Below are the code and all the weights of a small trained network. Each question names an input and a class and asks about switching units off, where a switched-off unit gives its printed mean instead of its output.

import numpy as np


def w(rows, s, z=0):
    codes = np.array(rows[::2]) - 128.0
    scale = np.full(codes.shape[1], s)
    scale[-1] = z or s
    return codes * scale


def norm(h):
    return h / np.sqrt((h * h).mean(-1, keepdims=True) + 1e-5)


def f(y):
    return y / 2 * (1 + np.tanh(0.7978845608 * (y + 0.044715 * y**3)))


def log_softmax(a):
    a = a - a.max(-1, keepdims=True)
    return a - np.log(np.exp(a).sum(-1, keepdims=True))


def net(x, mask):
    res = np.array(x, float).reshape(1, 8) / 4 @ E
    u = 0
    for l in range(3):
        y = f(norm(res) @ A[l][:, :-1].T + A[l][:, -1])
        res = res + np.where(mask[u : u + 6], y, B[l][:, -1]) @ B[l][:, :-1]
        u += 6
    return log_softmax(norm(res)[-1] @ U[:, :-1].T + U[:, -1])


A, B = {}, {}
E = w([
[115,219,135,2,134,197],'x0',
[130,133,138,133,135,128],'x1',
[129,133,116,126,121,124],'x2',
[210,123,152,144,86,203],'x3',
[132,136,128,132,122,121],'x4',
[130,127,141,136,148,137],'x5',
[142,99,23,106,161,136],'x6',
[81,189,121,165,101,169],'x7',
],0.0076)
A[0] = w([
[91,131,139,230,90,233,121],'0.n1',
[5,175,91,166,12,204,106],'0.n2',
[162,122,114,193,224,140,112],'0.n3',
[28,166,147,115,189,47,75],'0.n4',
[122,33,108,253,88,109,244],'0.n5',
[38,197,96,220,117,217,3],'0.n6',
],0.0067,0.0029)
B[0] = w([
[164,140,144,109,49,101,173],'0.n1',
[153,109,190,150,249,128,185],'0.n2',
[113,160,46,91,34,127,143],'0.n3',
[64,149,221,53,47,64,174],'0.n4',
[128,154,139,98,219,189,253],'0.n5',
[254,121,129,148,204,36,157],'0.n6',
],0.0071,0.0062)
A[1] = w([
[138,132,124,157,104,158,170],'1.n1',
[170,110,145,163,136,120,5],'1.n2',
[135,135,179,167,92,136,150],'1.n3',
[130,157,168,157,119,106,121],'1.n4',
[180,129,134,10,126,74,138],'1.n5',
[140,77,130,198,134,107,37],'1.n6',
],0.012,0.0019)
B[1] = w([
[90,142,70,109,153,20,140],'1.n1',
[65,204,139,133,125,151,152],'1.n2',
[96,115,69,15,140,149,168],'1.n3',
[138,1,81,99,146,118,165],'1.n4',
[141,183,162,180,186,156,255],'1.n5',
[90,218,241,180,80,210,166],'1.n6',
],0.0074,0.006)
A[2] = w([
[206,128,216,156,170,101,27],'2.n1',
[138,126,206,107,191,169,217],'2.n2',
[244,115,156,139,28,204,95],'2.n3',
[144,144,77,105,123,166,246],'2.n4',
[130,114,209,88,76,105,52],'2.n5',
[70,68,118,206,89,160,168],'2.n6',
],0.011,0.0012)
B[2] = w([
[160,146,93,106,57,63,193],'2.n1',
[130,116,81,246,137,146,244],'2.n2',
[68,117,179,42,153,33,177],'2.n3',
[27,121,94,195,76,133,159],'2.n4',
[131,53,43,131,43,181,154],'2.n5',
[150,214,196,79,119,255,141],'2.n6',
],0.0089,0.011)
U = w([
[127,199,210,123,143,251,223],'0',
[63,118,178,38,152,76,112],'1',
[202,127,112,156,147,106,114],'2',
[91,137,78,151,99,149,149],'3',
[88,90,45,106,85,201,80],'4',
[112,127,101,149,123,143,8],'5',
],0.011,0.0015)

Each question gives the input, the list of numbers given to net, and the class t.
The units are the neurons (one row each of A and B). Each row of codes is followed by its name. A weight is (code - 128) times the scale printed after its matrix; where a second scale follows, it is the last column's (A, B and U).
mask holds one flag per neuron, layer by layer. A switched-off neuron (its flag False) gives its mean, the last column of its row in B, instead of its output. The means were averaged over made-up inputs and are rounded, as every weight is.
A unit's drop is (log p(t) with every unit on - log p(t) with that unit switched off) / (log p(t) with every unit on - log p(t) with every unit switched off).
The circuit of an input: a set's keep is (log p(t) with only the set's units on - log p(t) with every unit switched off) / (log p(t) with every unit on - log p(t) with every unit switched off). Starting from the 12 units with the biggest drops (on a tie, the unit counted first), units are removed one at a time, each time the one whose removal leaves the highest keep (on an exact tie, the one counted first), for as long as the keep stays at least 0.8.
circuit, biggest first: the units of the circuit, biggest drop first
most important unit: the unit with the biggest drop
k most important neurons: the k neurons with the biggest drops, biggest first
top k neurons in layer l: the k neurons of layer l with the biggest drops, biggest first
input [5,8,-6,1,4,8,-1,4], class 3: top neuron in layer 0 : [0.n5]
input [2,-1,-6,-6,5,8,-4,-7], class 3: circuit, biggest first : [2.n5; 2.n3; 0.n5]
input [4,3,-7,-4,4,1,-7,2], class 4: circuit, biggest first : [2.n5; 0.n5; 1.n4]
input [-8,-5,7,6,-2,-1,0,-6], class 0: circuit, biggest first : [1.n6; 2.n6]
input [3,-5,3,7,-8,-1,-3,6], class 1: 4 most important neurons : [2.n3; 0.n1; 0.n5; 1.n5]
input [8,8,0,-5,-7,1,6,-1], class 0: circuit, biggest first : [1.n5; 2.n1]
input [-2,-7,-1,-1,2,4,1,4], class 2: 2 most important neurons : [0.n6; 2.n1]
input [-6,5,-1,-8,0,-1,8,2], class 1: top 3 neurons in layer 2 : [2.n2; 2.n5; 2.n4]
input [0,-1,7,8,-4,2,-2,8], class 1: circuit, biggest first : [2.n3; 1.n5]
input [2,-6,7,-1,5,-1,4,7], class 2: 2 most important neurons : [0.n6; 0.n2]
input [1,2,4,4,-8,6,-7,8], class 2: 2 most important neurons : [0.n2; 0.n6]
input [-3,5,2,1,-6,1,-4,1], class 4: 3 most important neurons : [0.n1; 1.n3; 1.n5]
input [1,-6,0,-7,8,5,6,1], class 1: circuit, biggest first : [2.n2; 0.n4]
input [-6,-4,6,7,2,-2,-4,1], class 1: circuit, biggest first : [2.n3]
input [-6,7,6,6,-4,-4,-5,8], class 2: 3 most important neurons : [0.n2; 0.n6; 0.n5]
input [3,-4,5,6,-5,6,-3,-6], class 1: 3 most important neurons : [2.n3; 0.n5; 0.n2]
input [4,5,6,7,-1,-7,-7,5], class 1: 3 most important neurons : [2.n3; 0.n1; 0.n4]
input [5,-8,-5,5,-3,6,1,-8], class 2: 3 most important neurons : [1.n5; 2.n1; 0.n5]
input [-8,-2,-2,4,-8,3,-2,8], class 0: top 3 neurons in layer 1 : [1.n6; 1.n2; 1.n5]
input [-8,7,0,1,-5,4,-7,5], class 0: circuit, biggest first : [2.n6]
input [6,3,-6,8,8,6,3,0], class 1: circuit, biggest first : [2.n3; 0.n5]
input [3,0,7,-3,6,4,2,-8], class 2: top 2 neurons in layer 2 : [2.n1; 2.n4]
input [-2,7,-3,-1,4,3,6,-1], class 4: 2 most important neurons : [0.n3; 2.n2]
input [-7,-6,-4,-8,2,4,7,-3], class 1: top 3 neurons in layer 2 : [2.n2; 2.n5; 2.n4]
input [1,-7,-5,-8,-4,3,4,3], class 1: top 2 neurons in layer 2 : [2.n2; 2.n4]
input [-2,-8,-1,-4,-7,2,-8,8], class 2: 3 most important neurons : [0.n6; 0.n2; 2.n4]
input [4,4,-8,-4,8,2,-4,-5], class 5: most important unit : 1.n5
input [1,8,2,6,4,4,2,0], class 1: 2 most important neurons : [2.n3; 2.n2]
input [1,1,6,5,-3,2,-5,6], class 2: top 2 neurons in layer 0 : [0.n2; 0.n6]
input [-8,5,3,1,-6,6,6,4], class 0: top 2 neurons in layer 2 : [2.n6; 2.n2]
